Below are the code and all the weights of a small trained network. Each question names an input and a target symbol and asks about switching units off, where a switched-off unit gives its printed mean instead of its output.

import numpy as np


def w(rows, s, z=0):
    codes = np.array(rows[::2]) - 128.0
    scale = np.full(codes.shape[1], s)
    scale[-1] = z or s
    return codes * scale


def f(y):
    return np.maximum(y, 0)


def softmax(a):
    e = np.exp(a - a.max(-1, keepdims=True))
    return e / e.sum(-1, keepdims=True)


def log_softmax(a):
    a = a - a.max(-1, keepdims=True)
    return a - np.log(np.exp(a).sum(-1, keepdims=True))


def net(x, mask):
    ids = ['ΦΩεζξψ'.index(c) for c in x.split()]
    T = len(ids)
    res = E[ids] + P[:T]
    u = 0
    for l in range(2):
        r = res
        for j in range(3):
            rows = slice(3 * j, 3 * j + 3)
            q, k, v = (r @ M[l][rows].T for M in (Q, K, V))
            z = softmax(np.where(np.tri(T) > 0, q @ k.T / 3**0.5, -1e9)) @ v
            o = O[l][rows]
            res = res + np.where(mask[u + j], z, o[:, -1]) @ o[:, :-1]
        u += 3
        y = f(res @ A[l][:, :-1].T + A[l][:, -1])
        res = res + np.where(mask[u : u + 4], y, B[l][:, -1]) @ B[l][:, :-1]
        u += 4
    return log_softmax(res[-1] @ U[:, :-1].T + U[:, -1])


Q, K, V, O, A, B = {}, {}, {}, {}, {}, {}
E = w([
[158,120,123],'Φ',
[140,131,197],'Ω',
[147,89,147],'ε',
[145,93,157],'ζ',
[173,140,75],'ξ',
[106,1,219],'ψ',
],0.023)
P = w([
[123,3,12],'0',
[184,254,59],'1',
[227,225,100],'2',
[213,147,80],'3',
[190,137,79],'4',
[175,126,78],'5',
[162,124,92],'6',
[151,116,105],'7',
[145,102,109],'8',
[141,116,85],'9',
[145,147,79],'10',
],0.0046)
Q[0] = w([
[63,220,165],'L0H1',
[231,129,180],'L0H1',
[78,119,113],'L0H1',
[148,139,135],'L0H2',
[239,81,156],'L0H2',
[73,155,152],'L0H2',
[67,89,129],'L0H3',
[92,115,2],'L0H3',
[137,219,23],'L0H3',
],0.0083)
K[0] = w([
[114,132,4],'L0H1',
[63,90,148],'L0H1',
[168,145,131],'L0H1',
[109,132,168],'L0H2',
[101,71,135],'L0H2',
[149,189,102],'L0H2',
[128,144,247],'L0H3',
[125,202,96],'L0H3',
[197,181,126],'L0H3',
],0.013)
V[0] = w([
[80,95,254],'L0H1',
[166,93,239],'L0H1',
[128,181,135],'L0H1',
[201,161,89],'L0H2',
[199,170,84],'L0H2',
[139,50,59],'L0H2',
[179,173,181],'L0H3',
[49,165,180],'L0H3',
[100,30,182],'L0H3',
],0.0077)
O[0] = w([
[246,109,215,240],'L0H1',
[120,160,148,246],'L0H1',
[40,125,149,74],'L0H1',
[32,145,76,87],'L0H2',
[2,133,49,74],'L0H2',
[186,156,68,177],'L0H2',
[90,111,217,118],'L0H3',
[208,88,248,87],'L0H3',
[187,112,73,225],'L0H3',
],0.0049,0.011)
A[0] = w([
[89,35,118,4],'L0N1',
[129,18,243,140],'L0N2',
[49,247,98,54],'L0N3',
[191,254,107,135],'L0N4',
],0.008,0.0018)
B[0] = w([
[167,84,141,139],'L0N1',
[105,189,133,247],'L0N2',
[95,81,248,140],'L0N3',
[147,85,188,197],'L0N4',
],0.011,0.012)
Q[1] = w([
[109,213,101],'L1H1',
[99,182,141],'L1H1',
[169,125,89],'L1H1',
[17,230,5],'L1H2',
[106,39,231],'L1H2',
[15,87,2],'L1H2',
[188,177,135],'L1H3',
[174,188,154],'L1H3',
[99,181,189],'L1H3',
],0.0071)
K[1] = w([
[35,168,190],'L1H1',
[194,217,178],'L1H1',
[165,142,122],'L1H1',
[87,254,153],'L1H2',
[148,149,44],'L1H2',
[50,163,240],'L1H2',
[148,109,206],'L1H3',
[169,128,152],'L1H3',
[166,196,177],'L1H3',
],0.0084)
V[1] = w([
[233,216,145],'L1H1',
[75,32,103],'L1H1',
[147,1,115],'L1H1',
[194,123,237],'L1H2',
[91,53,155],'L1H2',
[125,37,101],'L1H2',
[157,178,139],'L1H3',
[227,88,130],'L1H3',
[144,58,23],'L1H3',
],0.009)
O[1] = w([
[29,151,128,225],'L1H1',
[160,152,117,83],'L1H1',
[127,254,122,168],'L1H1',
[83,172,204,218],'L1H2',
[181,186,167,120],'L1H2',
[125,197,63,153],'L1H2',
[97,120,72,168],'L1H3',
[79,157,103,254],'L1H3',
[155,166,106,67],'L1H3',
],0.0071,0.016)
A[1] = w([
[246,128,111,173],'L1N1',
[14,69,182,183],'L1N2',
[122,255,205,2],'L1N3',
[196,92,63,153],'L1N4',
],0.0053,0.0033)
B[1] = w([
[173,95,212,171],'L1N1',
[100,70,104,237],'L1N2',
[145,111,255,254],'L1N3',
[143,108,214,149],'L1N4',
],0.0069,0.0087)
U = w([
[100,53,126,195],'Φ',
[108,208,120,57],'Ω',
[138,119,122,180],'ε',
[188,120,195,74],'ζ',
[105,255,109,207],'ξ',
[95,170,140,4],'ψ',
],0.01,0.0038)

Each question gives the input, a string of symbols that net reads in full, and the target symbol t.
The units are the heads (3 rows each of Q, K, V and O) and the neurons (one row each of A and B). Each row of codes is followed by its name. A weight is (code - 128) times the scale printed after its matrix; where a second scale follows, it is the last column's (O, A, B and U).
mask holds one flag per unit, layer by layer, with each layer's heads first. A switched-off unit (its flag False) gives its mean, the last column of its rows in O or B, instead of its output. The means were averaged over made-up inputs and are rounded, as every weight is.
A unit's drop is (log p(t) with every unit on - log p(t) with that unit switched off) / (log p(t) with every unit on - log p(t) with every unit switched off).
The circuit of an input: a set's keep is (log p(t) with only the set's units on - log p(t) with every unit switched off) / (log p(t) with every unit on - log p(t) with every unit switched off). Starting from the 12 units with the biggest drops (on a tie, the unit counted first), units are removed one at a time, each time the one whose removal leaves the highest keep (on an exact tie, the one counted first), for as long as the keep stays at least 0.8.
circuit, biggest first: the units of the circuit, biggest drop first
k most important neurons: the k neurons with the biggest drops, biggest first
top k neurons in layer l: the k neurons of layer l with the biggest drops, biggest first
which heads matter: for each layer, one digit per head in row order, 1 if its drop is at least 0.15 and else 0, layers parted by /
drop of u: that unit's drop, to one decimal
input Ω ε ζ ξ ξ ε Ω Ω, target Φ: circuit, biggest first -> (L1H1; L1H2)
input Ω ζ ε Ω ξ ξ ζ, target Φ: circuit, biggest first -> (L1H1; L1H2)
input Ω Φ Ω, target Φ: circuit, biggest first -> (L1H1; L1N2; L1H2)
input ε ξ ε ε Φ ζ, target ξ: top 2 neurons in layer 1 -> (L1N3; L1N2)
input ε ξ Φ ψ Φ ξ, target ζ: circuit, biggest first -> (L0N4)
input Φ ε Φ ψ Φ, target ζ: circuit, biggest first -> (L0H1; L0H2; L0N4)
input ε ψ ε ε Φ ψ, target ξ: circuit, biggest first -> (L0N2; L0N4)
input Ω Ω ε ξ, target Φ: which heads matter -> 001 / 100
input ψ ψ ψ Ω ξ ε ψ ξ, target ψ: 2 most important neurons -> (L0N2; L0N4)
input ξ ε Φ, target ζ: which heads matter -> 111 / 111
input ξ ε ξ ζ ε Φ ξ ξ ψ ξ, target ζ: which heads matter -> 110 / 100
input ε ξ ε ε, target ξ: 3 most important neurons -> (L0N2; L1N3; L1N2)
input ψ ψ Ω ζ Φ, target ψ: which heads matter -> 111 / 111
input ψ Ω ε ε ε Ω, target ψ: top neuron in layer 0 -> (L0N2)
input ε Ω ε ξ ψ ε Φ ξ ε, target ξ: top 2 neurons in layer 1 -> (L1N2; L1N3)
input ε ψ ξ ε Ω ε ζ ε Φ ζ, target ξ: drop of L0H1 -> 0.3
input ψ Ω ε Ω ζ ξ ψ ξ, target ψ: drop of L0N3 -> 0.0
input ψ ε Φ ε ε Ω, target ψ: drop of L0H2 -> 0.6
